Moves between points:
Z201 ba Z906
Z201 vu Z889
Z201 vi Z468
Z201 bo Z193
Z201 va Z368
Z201 za Z261
Z843 ba Z578
Z843 vu Z868
Z843 vi Z839
Z843 bo Z415
Z843 va Z889
Z843 za Z193
Z802 ba Z483
Z802 vu Z349
Z802 vi Z354
Z802 bo Z771
Z802 va Z843
Z802 za Z265
Z409 ba Z276
Z409 vu Z310
Z409 vi Z202
Z409 bo Z103
Z409 va Z867
Z409 za Z684
Z771 ba Z431
Z771 vu Z266
Z771 vi Z706
Z771 bo Z827
Z771 va Z415
Z771 za Z67
Z578 ba Z567
Z578 vu Z617
Z578 vi Z868
Z578 bo Z802
Z578 va Z743
Z578 za Z839
Z716 ba Z261
Z716 vu Z381
Z716 vi Z103
Z716 bo Z889
Z716 va Z202
Z716 za Z368
Z743 ba Z255
Z743 vu Z37
Z743 vi Z906
Z743 bo Z843
Z743 va Z716
Z743 za Z201
Z764 ba Z456
Z764 vu Z297
Z764 vi Z353
Z764 bo Z525
Z764 va Z431
Z764 za Z27
Z567 ba Z415
Z567 vu Z265
Z567 vi Z617
Z567 bo Z483
Z567 va Z255
Z567 za Z868
Z544 ba Z27
Z544 vu Z827
Z544 vi Z417
Z544 bo Z297
Z544 va Z67
Z544 za Z431
Z255 ba Z45
Z255 vu Z193
Z255 vi Z37
Z255 bo Z578
Z255 va Z261
Z255 za Z906
Z281 ba Z615
Z281 vu Z76
Z281 vi Z894
Z281 bo Z846
Z281 va Z764
Z281 za Z790
Z404 ba Z544
Z404 vu Z417
Z404 vi Z431
Z404 bo Z353
Z404 va Z349
Z404 za Z771
Z67 ba Z706
Z67 vu Z698
Z67 vi Z483
Z67 bo Z404
Z67 va Z617
Z67 za Z802
Z665 ba Z684
Z665 vu Z739
Z665 vi Z15
Z665 bo Z310
Z665 va Z281
Z665 za Z867
Z266 ba Z404
Z266 vu Z431
Z266 vi Z771
Z266 bo Z27
Z266 va Z354
Z266 za Z698
Z883 ba Z716
Z883 vu Z103
Z883 vi Z368
Z883 bo Z468
Z883 va Z684
Z883 za Z276
Z739 ba Z946
Z739 vu Z684
Z739 vi Z665
Z739 bo Z276
Z739 va Z76
Z739 za Z846
Z15 ba Z739
Z15 vu Z665
Z15 vi Z846
Z15 bo Z409
Z15 va Z894
Z15 za Z731
Z87 ba Z764
Z87 vu Z353
Z87 vi Z27
Z87 bo Z968
Z87 va Z771
Z87 za Z544
Z698 ba Z771
Z698 vu Z706
Z698 vi Z67
Z698 bo Z417
Z698 va Z567
Z698 za Z349
Z684 ba Z202
Z684 vu Z946
Z684 vi Z739
Z684 bo Z385
Z684 va Z615
Z684 za Z15
Z946 ba Z409
Z946 vu Z202
Z946 vi Z684
Z946 bo Z368
Z946 va Z498
Z946 za Z665
Z468 ba Z889
Z468 vu Z201
Z468 vi Z819
Z468 bo Z255
Z468 va Z385
Z468 za Z381
Z76 ba Z498
Z76 vu Z615
Z76 vi Z281
Z76 bo Z15
Z76 va Z297
Z76 za Z525
Z706 ba Z266
Z706 vu Z771
Z706 vi Z698
Z706 bo Z544
Z706 va Z265
Z706 za Z483
Z731 ba Z846
Z731 vu Z867
Z731 vi Z498
Z731 bo Z684
Z731 va Z968
Z731 za Z76
Z617 ba Z265
Z617 vu Z567
Z617 vi Z578
Z617 bo Z349
Z617 va Z37
Z617 za Z843
Z868 ba Z617
Z868 vu Z578
Z868 vi Z843
Z868 bo Z354
Z868 va Z906
Z868 za Z45
Z297 ba Z361
Z297 vu Z456
Z297 vi Z764
Z297 bo Z894
Z297 va Z404
Z297 za Z87
Z498 ba Z867
Z498 vu Z731
Z498 vi Z615
Z498 bo Z739
Z498 va Z361
Z498 za Z281
Z354 ba Z349
Z354 vu Z802
Z354 vi Z415
Z354 bo Z706
Z354 va Z839
Z354 za Z567
Z261 ba Z468
Z261 vu Z819
Z261 vi Z381
Z261 bo Z743
Z261 va Z310
Z261 za Z103
Z368 ba Z103
Z368 vu Z883
Z368 vi Z385
Z368 bo Z819
Z368 va Z739
Z368 za Z310
Z839 ba Z868
Z839 vu Z843
Z839 vi Z45
Z839 bo Z265
Z839 va Z201
Z839 za Z255
Z45 ba Z843
Z45 vu Z839
Z45 vi Z193
Z45 bo Z567
Z45 va Z468
Z45 za Z37
Z615 ba Z731
Z615 vu Z498
Z615 vi Z76
Z615 bo Z665
Z615 va Z456
Z615 za Z894
Z867 ba Z15
Z867 vu Z846
Z867 vi Z731
Z867 bo Z946
Z867 va Z790
Z867 za Z615
Z846 ba Z665
Z846 vu Z15
Z846 vi Z867
Z846 bo Z202
Z846 va Z525
Z846 za Z498
Z415 ba Z802
Z415 vu Z354
Z415 vi Z265
Z415 bo Z698
Z415 va Z45
Z415 za Z617
Z353 ba Z297
Z353 vu Z764
Z353 vi Z87
Z353 bo Z790
Z353 va Z266
Z353 za Z827
Z193 ba Z839
Z193 vu Z45
Z193 vi Z255
Z193 bo Z617
Z193 va Z819
Z193 za Z743
Z381 ba Z819
Z381 vu Z261
Z381 vi Z716
Z381 bo Z906
Z381 va Z409
Z381 za Z883
Z103 ba Z381
Z103 vu Z716
Z103 vi Z883
Z103 bo Z201
Z103 va Z946
Z103 za Z385
Z483 ba Z698
Z483 vu Z67
Z483 vi Z349
Z483 bo Z431
Z483 va Z578
Z483 za Z354
Z265 ba Z354
Z265 vu Z415
Z265 vi Z567
Z265 bo Z67
Z265 va Z193
Z265 za Z578
Z431 ba Z417
Z431 vu Z404
Z431 vi Z266
Z431 bo Z87
Z431 va Z802
Z431 za Z706
Z790 ba Z894
Z790 vu Z525
Z790 vi Z968
Z790 bo Z498
Z790 va Z27
Z790 za Z456
Z310 ba Z385
Z310 vu Z276
Z310 vi Z409
Z310 bo Z716
Z310 va Z846
Z310 za Z946
Z385 ba Z883
Z385 vu Z368
Z385 vi Z276
Z385 bo Z261
Z385 va Z665
Z385 za Z409
Z906 ba Z37
Z906 vu Z743
Z906 vi Z889
Z906 bo Z839
Z906 va Z103
Z906 za Z468
Z827 ba Z87
Z827 vu Z27
Z827 vi Z544
Z827 bo Z456
Z827 va Z698
Z827 za Z404
Z202 ba Z310
Z202 vu Z409
Z202 vi Z946
Z202 bo Z883
Z202 va Z731
Z202 za Z739
Z276 ba Z368
Z276 vu Z385
Z276 vi Z310
Z276 bo Z381
Z276 va Z15
Z276 za Z202
Z37 ba Z193
Z37 vu Z255
Z37 vi Z743
Z37 bo Z868
Z37 va Z381
Z37 za Z889
Z27 ba Z353
Z27 vu Z87
Z27 vi Z827
Z27 bo Z361
Z27 va Z706
Z27 za Z417
Z525 ba Z281
Z525 vu Z894
Z525 vi Z790
Z525 bo Z731
Z525 va Z87
Z525 za Z361
Z361 ba Z790
Z361 vu Z968
Z361 vi Z456
Z361 bo Z76
Z361 va Z544
Z361 za Z764
Z417 ba Z827
Z417 vu Z544
Z417 vi Z404
Z417 bo Z764
Z417 va Z483
Z417 za Z266
Z889 ba Z743
Z889 vu Z906
Z889 vi Z201
Z889 bo Z45
Z889 va Z883
Z889 za Z819
Z968 ba Z525
Z968 vu Z790
Z968 vi Z361
Z968 bo Z615
Z968 va Z827
Z968 za Z297
Z894 ba Z76
Z894 vu Z281
Z894 vi Z525
Z894 bo Z867
Z894 va Z353
Z894 za Z968
Z349 ba Z67
Z349 vu Z483
Z349 vi Z802
Z349 bo Z266
Z349 va Z868
Z349 za Z415
Z456 ba Z968
Z456 vu Z361
Z456 vi Z297
Z456 bo Z281
Z456 va Z417
Z456 za Z353
Z819 ba Z201
Z819 vu Z468
Z819 vi Z261
Z819 bo Z37
Z819 va Z276
Z819 za Z716

The rows follow the links: the fewer symbols apart two points are, the more alike their rows tend to be.

Each row is also shifted at random along 5 hidden directions that mean nothing.

One row for each point, in no order:
Each row is one point's numbers.
row 1: [ -49  -24 -138  -17  -13   95  -53  213   90  -68   43  -85  130    6  -84  -65  136  122   77   19   21   29   61  -26 -266 -223  314 -122  -83 -314  -87  -22  162   88 -157 -219  252   51   69 -135    0]
row 2: [-225   -4 -315  -60   -8   83  -72 -105 -435 -242  155  305  232    2 -534  204  103    6 -274  -92 -123  119 -130  186  342 -163  343  -76  443  -19  -52  152  -83  123  127 -313  331  113 -192  181 -859]
row 3: [ 569  -95  -59  226   70  -51  -55  112  -21 -125  118  -41   90   83  -25  -82  171  209  130 -192  -78   32  138 -277  149 -191  462 -156 -115 -208 -104  -48  108  -16 -198 -120  204   14   82 -209  181]
row 4: [-116 -155  244  135   35 -334  110 -203 -130  103  -93  -71 -114  -69  256 -151    5  103   95 -188 -110  -43  -31 -222  366  115 -180  224 -177  261  147 -123 -123 -195 -162  336 -310  -58   77  -99  221]
row 5: [-254 -185  -29  -71   38  -11   85   70   46  -64  172 -115    8  -37   13   57  -44  -59 -115   14  166 -202 -160  -59 -240 -152 -107  277    6  -10  224  -47   57   25 -229   60   -3  135   84   25   13]
row 6: [ 357 -116  194  289   75  -52  223  -38  -56   -9  332  236  -11  407 -158  619   -2   37 -240 -233  -90 -314  288 -254  333    2  -25  124  274  -53  208   51  124   26 -137  277   19  218  315  175  289]
row 7: [ 508  199 -121   65  -50   45   73  -98 -254   75  -87   80  147 -284 -109 -249 -132 -197  -53   47   60  248   48  290  -42  206  401 -230  -95  -15  -43   13  -80  144  209   96  171  -31 -279 -152 -297]
row 8: [ -61  107  119 -265  -90  146 -125  166  469  121 -163 -303 -271   86  239   87 -105 -160  216  273  137  -76 -157  141 -164   14 -985  177  251  302  -61 -182 -131  -66  117 -179 -428 -111   66  233  228]
row 9: [ 485 -233   48  265  181 -147  112 -131 -161 -245  371  143  -72  277   38  308   54   91 -167 -411  -47 -341  159 -490  607  -71  221  179   98  113  186  -17   18 -123 -233  226  -83  134  130   31  297]
row 10: [ 170 -169  -76  102  132   37   41   45   14 -180  281   58   93  -19   -5   21   24   51 -217 -123  139 -201   35 -207 -311 -115  505   76 -290 -287  125  153  213   49 -215   99  265  133   54 -106  193]
row 11: [ 580  110 -137   44   -2    8 -175 -156 -225 -102  -12  198  -12  -42 -130  -13   -1  -70 -175   69 -165  100 -218   94  155   58  -47  -19   94  125  -47  152 -131  -55  254 -190    7  -99 -181  148 -428]
row 12: [ 105   38   74   50  -16   74 -162   22  119 -101   51  121  -99  305  -95  311  112  166  -60   59 -206  -73   15 -119   75  -51 -257  -15  202  -37 -104  160    1  -90   92 -217  -37  -58  152  249   94]
row 13: [ 396   88  223  210  -90  118  252  200  168  270  121  104   75  294 -329  615  -73  -82 -131  124  -30 -170  247  148 -204  -23 -317   30  411 -182  165  -32  201  182 -124  174  169  226  356  132  115]
row 14: [ 376  176   98   60  -79   47  158    6  -19  260 -133  -43   46  -43  -73   52 -116 -145  106   71   39  103  126  263   53  142 -168 -123  191   87  -18 -135   -5  126   81  141   10   24  -13  -75  -61]
row 15: [1062  -93   39  289   28  -61   25  174    9   54   85  -74  119    7 -128   -7  112  140   23    7  -79  -49  -97 -123 -282 -228  144   37 -134 -235  120  -68  164  -18 -301  -62  198   75  254 -243   53]
row 16: [ 509  173 -204  -55   -2  209   42  -16 -101  -24   78  117   68  -31 -222  124 -139 -288 -177   69  119   58   -9  289    5   83  100 -106  273   43    0   22  -45  212  237  -51  161   81 -208   82 -347]
row 17: [-420   37  112  -29   -1 -224  178 -272 -232  156 -227  -57  -75 -187  223 -306 -150  -66  225 -227  -13  175  139   78  604  303  -58  -63   -9  413  -20 -205 -238  -37   75  352 -282  -97 -212 -130   -5]
row 18: [ 149  153   39 -159  -73  123  -70   99  319  102 -169 -203 -165   -5  193  -67 -126 -167  179  211  166    4  -42  148 -209  106 -467  -13   47  137  -88 -107  -73    4  152  -49 -242 -108  -32   45  226]
row 19: [ -72    8   18   14  130   18 -256 -198  154 -254   47  146 -209   87  487 -212   36   66  -65 -141  -16  -85  231 -440   62  316  450 -162 -603  -96 -223  294  -11 -184  286   99 -142 -272 -160   22  738]
row 20: [ 155   -4   87   -1   22 -142 -209 -199  -77 -111  -84   53 -231  189  102   33   70   91  113 -137 -277   17 -141 -190  697   81 -451   58  218  415  -78  -46 -262 -264  173 -126 -414 -203  -71  228  -64]
row 21: [-786   90 -105 -215  -62   82  230 -131 -274  116  -29   97  200 -273 -238   25 -220 -306 -209   64  197  106  -26  446  -68  140   78   23  214   96  151    3  -77  235  122  199  149  164 -228   38 -536]
row 22: [ 753  116  -92  154   59  -16   59 -232 -348 -107   93  219   61  -43  -86  -45 -113 -162 -108 -294  -26  127  188    0  589  221  494 -262   94  169  -76   31 -113   66  240  163   55   -7 -293  -79 -165]
row 23: [ 514    9  177  177   -7  -26 -181   -5  115  -89   58  108 -191  462  -35  363  175  210   68  -99 -328 -111  104 -271  509  -58 -444    6  294  121 -127   41  -78 -203   84 -197 -261 -119  193  266  247]
row 24: [-411  -93  189  -11   21  157  -96  272  560  -87  143  -97 -163  588  157  448  196  310  211 -102  -46 -274  449 -459  124 -131 -184  -89   99 -196 -226   -5  225  -69 -160 -178 -108  -15  354  137  870]
row 25: [ 413  134  -84   -6   20    2 -172 -154  -73  -67 -125   47  -73 -211  152 -338  -42  -55  -41  100  -17  152 -124   22 -106  191  170 -107 -339   49  -94  132  -99  -84  259  -58  -35 -212 -247  -37  -32]
row 26: [-652 -146 -166 -144  101   37  -47   20  -39 -242  122  -39   30   51   48  -50   80   95   78 -253   67  -12  101 -180  321 -137  324  -73   66    1 -151  -63   -9   15  -52 -143   39   46  -92  -15   -1]
row 27: [ 437   27  -56  206  -13  -79  -97  -18 -251  -74  -46  153  117   78 -226  -55  213  247   49 -134 -353  190   29 -109  310  -93  358 -224   16 -120 -173   55   11  -64   18 -206  213  -69  -25  -60 -250]
row 28: [ 257 -101 -101   47   22  149   15  248   88  -99  199  -46   91  226 -235  296  129  100   35  -81    6 -129   83  -70   70 -326   79  -45  312 -156  -45  -99  130  100 -192 -245  185  180  176   -2  -22]
row 29: [-101 -103 -134  -73   50   41   -8  159   57 -108   96 -180   60  -19    3 -111   80   71  145  -52  110  -20  -39  -48  -21 -219  138   12   32  -76  -57 -121   63   42 -211 -145   67   70   44 -103  -53]
row 30: [ -21  -70  251  215   25  -65  226  -67   58   66  189  169  -83  342   44  455  -26   52  -81 -246  -46 -224  434 -255  407  173  -27   21  137   18  100   19   91   10  -96  392  -82   65  233  104  544]
row 31: [-543  -28  220  107   54  -18  157  -84  205   57   84  120  -58  163  314   95  -60   51  -53 -187   81 -141  603 -318  -97  335  478 -180 -466 -264  -41  170  207   19   10  482   50  -41   85  -66  917]
row 32: [-496 -147  -20 -100  -15 -209  222 -225 -449   54   19   35   39 -185 -214   80 -144 -175 -151  -86   -3  -41 -375  247  466  -41 -433  396  469  494  358 -145 -271    5  -72  166 -214  173 -100  131 -780]
row 33: [-367 -224  -48 -143  111  107  104  135  149 -198  354 -146  -95  203   -2  367  -34  -99 -118 -157  256 -391  -66 -177  120 -244 -300  338  388  138  216 -140   28   24 -239   -3 -133  238  148  162   68]
row 34: [-103  -50 -102  -42  -24  166   -9  190   61 -124  154    7   80  270 -298  321  119  107   28  -46  -53  -52   89   23  138 -288  -59  -22  459  -75  -87  -63   86   79 -127 -288  129  138  147  125 -178]
row 35: [ 252  157  169   54  -42  152   55  153  412  213  -66  -84  -65   82  250   22  -84  -73  133  127  141  -12  400  -10 -383  201   55 -254 -255 -246 -130   -6  163   93   46  190   41  -84   88 -109  706]
row 36: [  71   39  418  144 -156 -240  176   93  193  504 -345 -244  -84  -59  189 -110  -34  102  340  175 -115   79  -42   92 -149   58 -720  140  -96  115  107 -231    4 -128 -194  269 -302  -90  299 -160  277]
row 37: [ 386  174   62  -91 -164    9 -191   97   99  216 -357 -180  -96 -151  -74 -151   -4  -17  173  433 -156  221 -509  370 -326  -80 -873  130  140  210  -39  -81 -173 -132  126 -315 -244 -163   30  106 -430]
row 38: [ 352   40  140  258  -47 -208  175  -91 -255  275 -143  122  141 -200 -105  -98  -17   36  -91   80 -162  153  -19  129 -210   96  171   -7 -249 -153  172   86   50    7  -70  281  159    9   78 -181 -159]
row 39: [ 511  117  -86  -81  -70   47 -129  -46 -103   13 -118   11  -60  -78 -155  -26  -56 -154  -37  195  -62  110 -346  248   44    1 -458   89  287  256   -1  -13 -203  -29  233 -218 -159  -68 -143  163 -483]
row 40: [-415    8  -57  -67  -67   24 -130  140  130   34 -209 -125   64 -110   59 -328  151  192  234  115  -57  209   19   -2 -339 -121  228 -183 -318 -266 -215   57   75  -30  -84 -243  166 -135   13 -173   42]
row 41: [ -57  147  162   79 -139   97  203  166  208  317 -104   38  144  -63  -73  113  -81  -60  -63  276   97   63  215  246 -665  120   27 -112 -161 -349   67   82  239  160  -26  231  247   65  161  -78  208]
row 42: [ 597  -45  -48  246   17 -174  150 -142 -478   27  122  215  200 -166 -321   35  -27  -28 -314  -41 -104   25 -221  110   55  -70  247  127   59  -10  297   66   -1   41 -123  171  211  167    2  -57 -568]
row 43: [ 463   37  422  216 -187 -500  139  -27 -120  590 -614 -320 -114 -323  181 -488   28  132  514  176 -314  296 -357  203   98   23 -854  175 -179  368  177 -356 -201 -285 -243  240 -444 -172  176 -336 -139]
row 44: [-684  129 -158 -434  -63  335   57   97  204   -3   46 -111  -21 -115   -3  119 -278 -389  -87  207  395  -59  -30  409 -300   77 -308   53  327  152   18  -56  -66  261  196  -19  -59   88 -190  175 -178]
row 45: [ -10  -77 -110   82   74  -51  -66   15  -93 -173   71    3   62  114  -35  -71  153  225  151 -221 -130   63  143 -219  401 -115  385 -177   24  -66 -146  -58   16  -55  -88 -171  121  -22   -6 -114   29]
row 46: [ 429  -58  135  189  -53 -272  116  -13 -141  232 -151 -104   53 -248    9 -228   10   90   20  125  -79   43 -285   96 -284  -38 -145  173 -271  -19  215  -42   12  -90 -227  141   -8   -5  126 -217 -179]
row 47: [-123  131   84  -64 -125   68  209   65   51  280 -121  -77   20  -67 -114  111 -157 -195   82  118  122   73   53  341  -54   88 -330  -12  284  124   49 -203  -34  149   48  136  -44   85   37   -3 -136]
row 48: [  72  147  -96 -167   -7  134  -37  -42   78    8  -60  -54  -23 -124   87 -137 -146 -240  -15   82  182   56   -8  188 -139  161  -13  -89   -4   96  -58   -9  -66   79  224   11  -53  -72 -191   22  -19]
row 49: [ 369  -96  -81   58   18  -30  -18  165    2   -9   21 -187   80  -97    2 -182   67   84  127  -15   47   -9 -140  -39 -182 -235   79   41  -88  -73   39 -142   77    2 -259 -112   96   69   77 -216  -68]
row 50: [  441  -126  -357    28    21  -292    36  -246  -830  -102   -62   -40   270  -596  -310  -608    -1  -104   -61  -131   -58   339  -639   309   418  -206   318   143   124   365   233  -185  -309   -18  -103  -100   117   122  -402  -269 -1304]
row 51: [ 541   71   37  127   18   90 -206   -8   86  -97   51  185  -95  248  -36  210   91   91 -145   49 -182  -56   33 -175    0   61  -23  -67  -13 -104 -105  209   41  -95  189 -179    8 -138   54  195  199]
row 52: [-645   -3  217  -43  -22  -19 -197  126  510   57 -223 -137 -176  132  460 -239  210  349  317  102 -111   43  241 -360 -356   38   29 -166 -619 -309 -324  134  154 -215  -39 -108  -76 -286  177  -78  872]
row 53: [ -89  113  192 -107  -75   83  150   81  335  204  -82 -200 -157  143  182  158 -148 -136  267   21  154  -54  253   65  154  132 -543   -6  261  225  -59 -251  -47   31   15  142 -299    2   81   27  384]
row 54: [ 914 -102    8  296   83    4   25  236  159  -74  189  -51   72  158  -16   49  137  184   29  -75   -5 -140  121 -280 -277 -199  348  -69 -204 -385   30    7  262   -4 -291  -62  245   64  251 -193  372]
row 55: [   5   28 -234   79   51  -19 -172 -254 -458 -265  105  404  146  -33 -294  -26  127  130 -288 -127 -250  148  -13  -73  320   42  653 -194  -46 -113 -132  310  -61  -28  235 -175  296  -64 -244  124 -465]
row 56: [-664  -19   14 -181   42   19 -200 -125  144 -189  -26   51 -200  118  258    2   48   58  -27   -5  -60  -84   -2 -237  144  114 -122   33  -93  126 -143  176  -92 -154  206  -90 -225 -181  -85  223  280]
row 57: [-561   56  -57 -250 -109  273 -108  222  192  -53   98   45  -10  299 -360  548   42  -22 -100  229  -23 -109 -144  214 -188 -257 -598  144  613  -38  -32   52   64   90   52 -399   39  134  156  416 -302]
row 58: [ 778  -61 -118  149  -11   68   12  271   37  -55  152  -62  132  112 -260  156  129  115   47    4    0  -63  -44  -16 -128 -352  100   -5  201 -225   22 -109  165   95 -284 -238  244  168  208 -108 -157]
row 59: [-449   29   25 -128  -64 -178 -195 -123 -100   62 -369  -80  -78 -226  161 -420   79  145  215  133 -238  276 -343   86   42   58 -260   31 -186  151 -151   31 -197 -215  132 -188 -202 -241 -136  -35 -265]
row 60: [ 173  130  153   11 -105   77  169   91  138  243  -36  -91  -50  169  -53  291 -115 -143  155   26   61  -44  203  190  218   68 -514  -25  459  188   38 -232  -13  114    6  141 -165   69  131   70   99]
row 61: [ 395  -60   73  147  -46  -44  111  140    7  175   38  -32   95  -94 -163   97  -18   -3 -163  221    3  -79 -220  128 -595 -161 -120  218 -117 -225  254   38  181   46 -254   61  185  160  210  -65 -146]
row 62: [-262   49 -242 -228   58  -51 -105 -351 -356 -209  -72   78  -46 -308  130 -405 -155 -273 -110  -92  111  155 -203  129  376  232  193  -44  -48  408  -61   56 -318  -30  384   16 -148 -125 -518   61 -430]
row 63: [-134   38 -178 -169  115  279  -39 -129   68 -298  270  182  -83  167   46  276 -136 -256 -270 -143  233 -198  187  -73  175  153  221  -67  180   95  -52  125  -51  123  321    3   -9   36 -220  277  165]
row 64: [-863  -34   35 -180  -21 -260 -227 -219 -143    1 -387 -130 -121 -257  349 -621  120  203  355  -43 -225  275 -187  -86  301   92  -34  -44 -361  246 -235  -43 -255 -278  116 -128 -301 -321 -226 -128  -87]
row 65: [  31 -108 -160    4   58   21  -15  135   30  -99   91 -138  105 -106   18 -196   63   74   29  -22  113   -9  -74  -55 -263 -206  357    1 -172 -194    3  -46  126   54 -223 -115  216   64   15 -196  -24]
row 66: [-364 -210   91  -36   82 -201   80 -100  -75  -45   69 -145 -109  -51  197  -74  -27  -29    8 -154   45 -181 -155 -156  267  -61 -274  324   33  290  236 -159 -112 -138 -208  192 -291   68   34  -15   44]

Some points, each with its row:
Z456 row 64
Z698 row 8
Z839 row 47
Z281 row 34
Z27 row 23
Z731 row 28
Z946 row 50
Z868 row 14
Z276 row 5
Z889 row 36
Z906 row 30
Z417 row 51
Z968 row 2
Z415 row 44
Z525 row 24
Z349 row 18
Z67 row 62
Z665 row 65
Z764 row 55
Z37 row 31
Z684 row 54

Row, symbols taken left to right, then the row they reach:
row 1 vi va bo bo: row 29
row 60 vu vu ba za bo: row 16
row 27 vi za vu va za: row 19
row 63 vi ba va vu: row 7
row 46 za vi za: row 15
row 20 bo va vi: row 11
row 40 za vi bo vu: row 26
row 17 va va ba: row 61
row 22 vi va bo bo: row 48
row 12 za bo ba bo: row 45
row 25 va za: row 53
row 35 vi za za: row 41
row 37 vu ba: row 56
row 3 vi bo bo: row 9
row 6 vu vu ba za: row 43

